Below is a small trained network, with its code and all its weights. Each question gives an input and a target symbol and asks what happens when units are switched off, that is, made to give their printed mean instead of their output.

import numpy as np


def w(rows, s, z=0):
    codes = np.array(rows[::2]) - 128.0
    scale = np.full(codes.shape[1], s)
    scale[-1] = z or s
    return codes * scale


def norm(h):
    return h / np.sqrt((h * h).mean(-1, keepdims=True) + 1e-5)


def f(y):
    return np.maximum(y, 0)


def softmax(a):
    e = np.exp(a - a.max(-1, keepdims=True))
    return e / e.sum(-1, keepdims=True)


def log_softmax(a):
    a = a - a.max(-1, keepdims=True)
    return a - np.log(np.exp(a).sum(-1, keepdims=True))


def net(x, mask):
    ids = ['Ψαβγζλπτφ'.index(c) for c in x.split()]
    T = len(ids)
    res = E[ids] + P[:T]
    r = norm(res)
    for j in range(2):
        rows = slice(2 * j, 2 * j + 2)
        q, k, v = (r @ M[0][rows].T for M in (Q, K, V))
        z = softmax(np.where(np.tri(T) > 0, q @ k.T / 2**0.5, -1e9)) @ v
        o = O[0][rows]
        res = res + np.where(mask[j], z, o[:, -1]) @ o[:, :-1]
    y = f(norm(res) @ A[0][:, :-1].T + A[0][:, -1])
    res = res + np.where(mask[2:10], y, B[0][:, -1]) @ B[0][:, :-1]
    return log_softmax(norm(res)[-1] @ U[:, :-1].T + U[:, -1])


Q, K, V, O, A, B = {}, {}, {}, {}, {}, {}
E = w([
[145,114,1,95,169],'Ψ',
[159,185,107,154,129],'α',
[123,107,111,197,84],'β',
[117,142,141,65,173],'γ',
[67,154,25,111,139],'ζ',
[178,159,147,126,97],'λ',
[121,105,113,221,126],'π',
[208,110,82,151,147],'τ',
[79,77,154,117,83],'φ',
],0.0083)
P = w([
[94,115,4,113,65],'0',
[107,140,32,113,75],'1',
[111,145,54,112,88],'2',
[113,151,69,119,91],'3',
[125,151,83,125,98],'4',
[128,154,98,127,104],'5',
[132,158,114,129,113],'6',
[136,152,127,129,117],'7',
[131,144,144,131,123],'8',
[132,153,159,135,128],'9',
[146,147,170,138,143],'10',
[147,145,191,139,144],'11',
[149,145,203,145,155],'12',
[137,138,198,143,146],'13',
],0.0035)
Q[0] = w([
[130,161,137,184,99],'h1',
[14,53,109,134,159],'h1',
[155,138,149,251,43],'h2',
[87,54,114,154,146],'h2',
],0.014)
K[0] = w([
[116,121,198,173,126],'h1',
[56,129,87,98,74],'h1',
[133,126,249,116,135],'h2',
[134,139,107,74,105],'h2',
],0.016)
V[0] = w([
[164,147,131,139,61],'h1',
[23,254,207,165,97],'h1',
[88,156,104,175,230],'h2',
[204,177,159,168,127],'h2',
],0.0057)
O[0] = w([
[147,84,99,86,175,250],'h1',
[15,95,98,65,90,36],'h1',
[165,2,116,151,148,30],'h2',
[149,153,15,167,84,38],'h2',
],0.0055,0.0016)
A[0] = w([
[213,130,57,119,144,250],'n1',
[55,159,171,164,215,174],'n2',
[34,190,237,112,101,92],'n3',
[158,193,205,2,204,37],'n4',
[67,62,147,54,113,165],'n5',
[119,24,116,179,53,59],'n6',
[164,70,161,105,227,209],'n7',
[152,68,163,163,89,74],'n8',
],0.0052,0.0023)
B[0] = w([
[92,74,211,102,113,252],'n1',
[121,135,156,59,70,193],'n2',
[162,32,161,109,106,209],'n3',
[83,201,142,142,255,172],'n4',
[156,135,216,160,96,182],'n5',
[172,188,139,60,174,172],'n6',
[149,196,108,111,101,186],'n7',
[58,157,145,94,168,147],'n8',
],0.0065,0.0043)
U = w([
[183,51,44,27,171,72],'Ψ',
[131,123,78,118,112,59],'α',
[90,191,69,241,78,253],'β',
[76,40,110,221,240,181],'γ',
[37,88,36,91,152,178],'ζ',
[197,246,69,2,28,2],'λ',
[123,29,233,127,54,164],'π',
[248,166,123,172,112,133],'τ',
[87,232,196,85,247,123],'φ',
],0.0063,0.0031)

Each question gives the input, a string of symbols that net reads in full, and the target symbol t.
The units are the heads (2 rows each of Q, K, V and O) and the neurons (one row each of A and B). Each row of codes is followed by its name. A weight is (code - 128) times the scale printed after its matrix; where a second scale follows, it is the last column's (O, A, B and U).
mask holds one flag per unit, heads first, then neurons. A switched-off unit (its flag False) gives its mean, the last column of its rows in O or B, instead of its output. The means were averaged over made-up inputs and are rounded, as every weight is.
A unit's drop is (log p(t) with every unit on - log p(t) with that unit switched off) / (log p(t) with every unit on - log p(t) with every unit switched off).
The circuit of an input: a set's keep is (log p(t) with only the set's units on - log p(t) with every unit switched off) / (log p(t) with every unit on - log p(t) with every unit switched off). Starting from all 10 units, units are removed one at a time, each time the one whose removal leaves the highest keep (on an exact tie, the one counted first), for as long as the keep stays at least 0.8.
circuit, biggest first: the units of the circuit, biggest drop first
unit that matters most: the unit with the biggest drop
k most important neurons: the k neurons with the biggest drops, biggest first
drop of u: that unit's drop, to one decimal
input φ φ Ψ β Ψ α τ β γ β, target φ: circuit, biggest first	(n6, n8, n3)
input φ γ α τ φ α ζ π λ ζ π α, target π: circuit, biggest first	(n1, h2, h1)
input τ β β, target λ: 2 most important neurons	(n6, n3)
input Ψ λ λ π λ β, target β: circuit, biggest first	(h2)
input β Ψ π β β λ γ π γ β ζ λ, target λ: 2 most important neurons	(n3, n5)
input ζ π π β, target λ: 3 most important neurons	(n6, n4, n3)
input φ β π γ β π, target φ: circuit, biggest first	(n6, h2, n8, n3)
input τ ζ α, target τ: circuit, biggest first	(h1, h2)
input λ π π π β γ λ π β α, target π: 3 most important neurons	(n1, n4, n7)
input τ ζ φ φ φ φ π λ, target φ: 3 most important neurons	(n4, n3, n2)
input λ π τ φ λ τ τ β β, target β: 2 most important neurons	(n1, n2)
input φ π ζ γ Ψ τ β Ψ ζ λ, target λ: 2 most important neurons	(n5, n3)
input φ α ζ ζ ζ γ π, target φ: 2 most important neurons	(n6, n8)
input ζ β π γ φ γ α π φ α Ψ λ β α, target λ: unit that matters most	h2
input π π π ζ π, target γ: drop of n7	0.1
input π τ λ π ζ ζ α π α τ λ π, target β: drop of h2	0.9
input φ φ α, target φ: drop of h2	1.4
